Here is a tiny trained network, its code and every weight. The questions are about switching its units off for an input and a class, where a switched-off unit gives its printed mean instead of its output.

import numpy as np


def w(rows, s, z=0):
    codes = np.array(rows[::2]) - 128.0
    scale = np.full(codes.shape[1], s)
    scale[-1] = z or s
    return codes * scale


def f(y):
    return y / 2 * (1 + np.tanh(0.7978845608 * (y + 0.044715 * y**3)))


def log_softmax(a):
    a = a - a.max(-1, keepdims=True)
    return a - np.log(np.exp(a).sum(-1, keepdims=True))


def net(x, mask):
    res = np.array(x, float).reshape(1, 6) / 4 @ E
    y = f(res @ A[0][:, :-1].T + A[0][:, -1])
    res = res + np.where(mask, y, B[0][:, -1]) @ B[0][:, :-1]
    return log_softmax(res[-1] @ U[:, :-1].T + U[:, -1])


A, B = {}, {}
E = w([
[140,212,139,198],'x0',
[161,128,148,254],'x1',
[107,166,179,99],'x2',
[57,20,114,163],'x3',
[43,189,64,81],'x4',
[239,91,98,149],'x5',
],0.0076)
A[0] = w([
[157,145,112,146,113],'n0',
[178,72,116,129,111],'n1',
[117,139,147,159,140],'n2',
[7,103,104,42,200],'n3',
[89,178,152,170,216],'n4',
[156,146,191,70,217],'n5',
[115,145,166,113,97],'n6',
[168,147,146,83,105],'n7',
[106,84,141,101,254],'n8',
[119,77,185,134,191],'n9',
[102,124,111,83,174],'n10',
[142,144,112,164,87],'n11',
[192,145,77,139,193],'n12',
[88,101,146,93,151],'n13',
[91,117,111,107,150],'n14',
[124,147,151,109,77],'n15',
[110,146,101,159,115],'n16',
[124,153,90,183,89],'n17',
],0.018,0.005)
B[0] = w([
[89,153,150,114,143],'n0',
[181,20,115,214,173],'n1',
[126,111,97,84,142],'n2',
[41,205,95,253,255],'n3',
[179,174,27,63,176],'n4',
[143,221,230,110,184],'n5',
[176,119,143,87,140],'n6',
[117,110,206,117,155],'n7',
[107,197,95,172,183],'n8',
[199,131,99,140,170],'n9',
[102,116,155,184,174],'n10',
[90,135,113,89,141],'n11',
[46,164,213,197,176],'n12',
[137,162,102,119,170],'n13',
[98,117,91,161,159],'n14',
[167,103,141,93,135],'n15',
[115,132,93,118,139],'n16',
[85,161,82,75,150],'n17',
],0.02,0.017)
U = w([
[57,197,40,217,204],'0',
[27,44,124,125,52],'1',
[185,51,136,205,50],'2',
[207,172,183,142,175],'3',
[255,194,33,192,112],'4',
[124,164,49,86,196],'5',
[160,135,108,81,2],'6',
],0.0082,0.0039)

Each question gives the input, the list of numbers given to net, and the class t.
The units are the neurons (one row each of A and B). Each row of codes is followed by its name. A weight is (code - 128) times the scale printed after its matrix; where a second scale follows, it is the last column's (A, B and U).
mask holds one flag per neuron, in row order. A switched-off neuron (its flag False) gives its mean, the last column of its row in B, instead of its output. The means were averaged over made-up inputs and are rounded, as every weight is.
A unit's drop is (log p(t) with every unit on - log p(t) with that unit switched off) / (log p(t) with every unit on - log p(t) with every unit switched off).
The circuit of an input: a set's keep is (log p(t) with only the set's units on - log p(t) with every unit switched off) / (log p(t) with every unit on - log p(t) with every unit switched off). Starting from the 12 units with the biggest drops (on a tie, the unit counted first), units are removed one at a time, each time the one whose removal leaves the highest keep (on an exact tie, the one counted first), for as long as the keep stays at least 0.8.
circuit, biggest first: the units of the circuit, biggest drop first
unit that matters most: the unit with the biggest drop
top k neurons: the k neurons with the biggest drops, biggest first
drop when u is switched off: that unit's drop, to one decimal
input [1,-3,3,-1,-4,3], class 3: unit that matters most => n3
input [-4,7,-6,2,2,2], class 2: top 2 neurons => (n3, n1)
input [-3,4,-4,8,5,7], class 2: circuit, biggest first => (n3, n1)
input [6,6,-8,6,-5,4], class 2: top 3 neurons => (n3, n1, n8)
input [4,3,-4,6,-6,-7], class 4: circuit, biggest first => (n3, n9)
input [-1,3,-8,-8,-8,-1], class 2: circuit, biggest first => (n3, n1)
input [7,8,8,6,-5,4], class 4: top 2 neurons => (n3, n9)
input [2,5,-8,3,-5,8], class 2: top 2 neurons => (n1, n3)
input [-2,8,-1,0,-6,0], class 2: circuit, biggest first => (n3, n1)
input [-5,-4,-6,3,-5,2], class 4: top 2 neurons => (n8, n9)
input [5,8,-2,-1,2,-1], class 5: top 2 neurons => (n3, n4)
input [-6,8,0,-7,-1,8], class 2: top 2 neurons => (n3, n1)
input [0,5,4,-8,6,-4], class 5: drop when n3 is switched off => 0.1
input [-8,1,3,-1,-8,4], class 2: circuit, biggest first => (n1)
input [1,-8,7,7,-5,7], class 4: drop when n3 is switched off => 0.1
input [3,4,6,-8,3,3], class 3: drop when n3 is switched off => 0.5
input [8,7,-4,-5,0,-6], class 5: drop when n0 is switched off => 0.0
